[[ 18   6]
 [ 34 -32]
 [ 24 -74]
 [ 34 -34]
 [ 38 -30]]
|
[ 6 34]

[[-47  47 -13   4  12]
 [-53  58 -30 -16   1]
 [ 62 -63  21  60 -53]
 [ 17 -18  11  31  41]
 [ 19 -22  12  20 -15]]
|
[ 12 -16  21 -18  19]

[[ -6  10 -53 -15 -73]
 [  7 -21 -54  34 -65]
 [  5 -31   3 -12 -43]]
|
[-73  34   3]

[[ 38  -5 -16  23]
 [ 78  -5   1  23]]
|
[23  1]

[[-56 -41]
 [-58  13]
 [-33 -77]
 [ 42  34]
 [ 36 -10]]
|
[-41 -58]

[[  2  -4 -27  -2  -8]
 [ -3  -7 -33   3   4]
 [  1  12   8   2 -12]
 [ -3  -6 -60   8   9]]
|
[-8  3  8 -6]

[[ 17  16  -9 -25 -32]
 [-23 -67  44  40  61]
 [ 59  36 -50 -61 -56]
 [-53 -36  72  64  55]
 [-63 -10  60  75  58]]
|
[-32  40 -50 -36 -63]

[[-20  43  15  -9]
 [  6  52 -13   0]
 [-16  60   9 -29]
 [ -8  19  19 -13]
 [-19  49  16 -26]]
|
[ -9 -13  60  -8]

[[ -8 -57]
 [-12   1]
 [ 26  -6]
 [ 16   4]
 [ -4 -16]]
|
[-57 -12]
---
[[  9 -43  11]
 [-19 -24 -21]
 [  1   0 -78]
 [-32 -12  26]
 [  2  12  25]
 [ 18  -3  26]
 [ 30  30  -2]
 [  4 -43   9]]
|
[[  4 -43   9]
 [  9 -43  11]
 [-19 -24 -21]
 [  1   0 -78]
 [-32 -12  26]
 [  2  12  25]
 [ 18  -3  26]
 [ 30  30  -2]]

[[-20 -10  34  29 -29 -14   7  40 -17 -13]
 [-13  29 -23  32  60  -7   2   3   3  26]
 [-15 -12  59 -11   2  23  27  -2 -21 -34]]
|
[[-15 -12  59 -11   2  23  27  -2 -21 -34]
 [-20 -10  34  29 -29 -14   7  40 -17 -13]
 [-13  29 -23  32  60  -7   2   3   3  26]]

[[ 57   4   6  32 -60 -48   6 -20 -44]
 [-12  14  62  56   3 -33 -28 -27 -41]
 [ 14  18   0  10 -32 -12  52  65  57]
 [ -9 -29 -61 -64  25  14 -65   3 -46]
 [-35  23  -3 -26  16  40  49  65  45]
 [ 52  21  38 -44  21  63 -56 -54 -48]
 [  6 -23  33  59  17 -42 -63 -33 -15]
 [-43  29 -58 -37  39  -2  13   2  42]
 [  7  45 -24  55  10  59 -25 -49  17]
 [ 57  27  -3  36 -64 -17  47 -55   9]]
|
[[ 57  27  -3  36 -64 -17  47 -55   9]
 [ 57   4   6  32 -60 -48   6 -20 -44]
 [-12  14  62  56   3 -33 -28 -27 -41]
 [ 14  18   0  10 -32 -12  52  65  57]
 [ -9 -29 -61 -64  25  14 -65   3 -46]
 [-35  23  -3 -26  16  40  49  65  45]
 [ 52  21  38 -44  21  63 -56 -54 -48]
 [  6 -23  33  59  17 -42 -63 -33 -15]
 [-43  29 -58 -37  39  -2  13   2  42]
 [  7  45 -24  55  10  59 -25 -49  17]]

[[-12 -58 -28 -47 -30 -23]
 [-10  18 -43  30   3 -32]
 [ 26  39 -11  25  -7  43]
 [ 23   8  -2 -12  12 -19]
 [  1  20 -23   1 -14  37]
 [-42 -12  26 -52  -5 -31]
 [  7 -20  19  15  27 -17]]
|
[[  7 -20  19  15  27 -17]
 [-12 -58 -28 -47 -30 -23]
 [-10  18 -43  30   3 -32]
 [ 26  39 -11  25  -7  43]
 [ 23   8  -2 -12  12 -19]
 [  1  20 -23   1 -14  37]
 [-42 -12  26 -52  -5 -31]]

[[-73   3  -9  -2   5 -20  11 -22  23]
 [ 10   9  -1   5   0   9  -8  25 -41]
 [-25  18 -40  11  37 -31   6 -66 -31]
 [ 62 -13  33  -8  -6  12 -14 -53 -19]
 [-47  12 -18 -19  26 -41 -12 -74  -7]]
|
[[-47  12 -18 -19  26 -41 -12 -74  -7]
 [-73   3  -9  -2   5 -20  11 -22  23]
 [ 10   9  -1   5   0   9  -8  25 -41]
 [-25  18 -40  11  37 -31   6 -66 -31]
 [ 62 -13  33  -8  -6  12 -14 -53 -19]]

[[-11 -12  -4   5   9  -1 -11  17  18 -19   4  11]
 [ 16  31   2   0 -12   9   4 -20 -18  34  -3 -18]
 [-16  46  73 -62  73  79 -80  25 -44 -31   7 -61]]
|
[[-16  46  73 -62  73  79 -80  25 -44 -31   7 -61]
 [-11 -12  -4   5   9  -1 -11  17  18 -19   4  11]
 [ 16  31   2   0 -12   9   4 -20 -18  34  -3 -18]]
